Group and class of each row
[-26  26  -1  21 -44 -33   6  44   4  12 -33  53  14 -59  -7  -4 -31 -15
   5   0 -30  61   3  39 -53   5   9   1   4 -16   5   5 -11   1 -18  -8
  -6  14   4  13  -8  22]
Q792:Q517
[-11 -31  -2  26  23   4   1  -1  22  -6   0  21  18  -1  10  11 -22 -12
  -4  -4 -26 -20  -3  15 -17  30  31  -8   2  28 -14 -16 -28   8 -40 -11
   9   6  19  21 -15  14]
Q860:Q570
[-14 -25 -12   3   7   4  11  13   3  12   7  -1  -2   0 -39   8 -13 -21
   6 -10   5   8  -5  11  25  13  40   2  -3  18  -8  -2 -15   1 -31  -2
  -1  27  15   5 -55   4]
Q860:Q458
[ -3 -30  10  -7 -34  37   0  15  13  13  21   1  -2 -24  19  25  -8   2
   8   3  -5 -70  16   7   7   9  30  -1  -9   5 -15 -23  16  -4 -24 -24
   4  -4  25  -1 -11   9]
Q860:Q570
[ 21  35  -6  47  26  -9 -25  26  -2  26 -24  14   3 -21   1  -4 -20 -11
  33   0   1  66  -7  27 -66  52  38   4   0  18 -13  25   2   7 -40  -6
   3  88  -2   3  -1   5]
Q792:Q139
[ -4 -21  21 -12  43  -7  -5  12   2  -7 -10  34  11  34  17   4 -10   0
 -18  -4  -7 -10  -1  31  88   6   1  -6  -2  18  27 -23 -35   8   0   1
   2 -17  17 -23   7   9]
Q45:Q41
[  6  13  -8  17  -5  -8  23   8   2   1 -12  27   7   2  16   2  -7   1
 -26  -8  -4  99  36  17  25   2   8 -10  -5   5   5 -21  -3  13   4 -11
   0   8   8  -7   9   2]
Q792:Q351
[-18 -14  31  -8  39  14  -3  26  17  -9 -19  18   9  17  16  13   9   4
 -36 -10 -12  33   2  18  93  17  36 -24   9  25  36  -6 -25 -10 -11 -26
 -16   7  28   0   8   5]
Q45:Q41
[ -6  14  13   8  42  12  -7  16  -2   0 -17  17  -8  -1   6  32  -6  10
 -12   0 -21  39   0  35   3  -3  46  -5   7   0   0  52 -42  -1   5 -18
  14   6   6   9  12  10]
Q45:Q604
[-11  23  32  23   5   1  -2  27   1  13  -8  54   4 -18  -5  -8  -5   0
   8  17  -1  90 -11  27   2   2  24   0 -12   2  14  17 -34  -9  -2   7
   7  -5 -11  -3 -12  -7]
Q792:Q517
[ 53   2  14   0 -32  16  -6 -36 -47  -6  29   4   4  22 -38  13 -13  17
   9   0 -19  96  -9 -68  18   2  48  -6   5 -40 -41  56 -19  37  49  -2
  -9  29 -22   0 -17  -3]
Q198:Q167
[  6  23 -15  14  -1  -3  34  21  -2  17 -20  16  12   9  -5   0 -31 -22
   7  -7  -9 105   1  25  -9  -6  16 -19   3  10  11  11 -32   7 -14   6
   7  21  -8  -7 -11   9]
Q792:Q517
[  9 -12   6  -1  51   4  -5  -2   7  -3  -5 -12  10  37  10   5  18 -20
 -10 -21 -37  23  -6  -3  58  23  43 -14   6  18  -7 -16 -18  -3 -23 -12
   1  -8  -1   1  20  20]
Q45:Q892
[ -7   6   5  18 -18  -5  11  26  -6  15   8  26   6   9  -6  -6 -36 -15
   1   9 -12  52 -17  28  44  29  30  -8 -24  -7  19  25 -16   8 -13 -26
  -5  24  11   0 -10  15]
Q792:Q351
[ 29 -25   0 -40  -2  20 -21 -22 -22 -14  16 -40 -13   1   0   2  18   4
  25   4   7 -64   2 -62  18  10  44   8  -8  -5 -11   1  16  -3  39  -2
  -3  26   6   5   0 -13]
Q198:Q18
[  8  -3   9   7  12  18 -10  23  -3   6  -8  24  19  -5  13   4  19   7
 -13  -2 -10  15   7  12  41  15  50 -23  -8 -20  -6  -7 -31 -10   1 -28
  -1  18  27   1   5  14]
Q45:Q604
[-18  -3  -3  14   9  16   3  11  14   9   2  -8  11  18   5   3 -30 -12
   3 -10 -18   0  -4  11 -11   2  38  -1 -11  -4 -17 -19 -29   5 -23 -19
  -8  11   9  10  -3  11]
Q860:Q982
[-17 -38  43  -2  63  55  13   3  21  -7 -13  32  -4  17  -6   7  33 -11
 -16 -11  -8  -4   2  12  78  32  49  -2  38  26  12 -28 -20  -9 -19 -10
  21  10  16 -23  20  37]
Q45:Q604
[-12  16  19  29   8  30  -8  33 -10  -2 -13  27   4   8  12   5 -19   2
 -16  -6 -23   4  -2  43  11   3  37 -16  -4  27   9 -11 -47   2  -1 -38
  -1 -10  20   4  21  21]
Q45:Q41
[  6  -7   4  -2 -30  11  -2 -20 -43 -12  15 -18   3  21 -31  -5  -1  -1
  17  -7  -3  58 -23 -12  34  -7  24 -23   0 -18  -5  21   5  -7  65  27
  -3   3 -12   6  -2  -6]
Q198:Q550
[-22   1  21   3  -2  28 -26  44   9 -13 105  35   6  23  22  19  -7  -7
 -22   7 -27 -26   2  15  59 -13  19 -11 -12  16  20 -27 -61  -8 -16 -40
  -5 -16  20   9  18  10]
Q45:Q41
[ 24  38  -3  16 -75  29   3   9 -65  10  19 -37  22   2  -7  -4 -57  16
  36  -4 -50 -21 -18 -13 -52 -12  64   5 -10 -38  -2  59 -25  14  53 -36
  -7  -2  19  21   7 -21]
Q198:Q18
[-18  -3  -5  13  -3  17   0  22  15  -4  -8   2  19   3   8  -9 -44   4
 -12   2 -18  33  19  19   6   9  11   9   1   3 -11 -25 -22   9 -33 -19
  -3   5  27  -3  -4   8]
Q860:Q982
[ -40  -23   19   33 -102   45    0   50   24    9  -20    5   24  -38
   -3    5  -67   -8   19   -2  -11 -105    1   23   -3    3   41    3
  -30   18  -40  -49   -5    4  -36  -77    8    6   36   -1   -3   19]
Q860:Q458
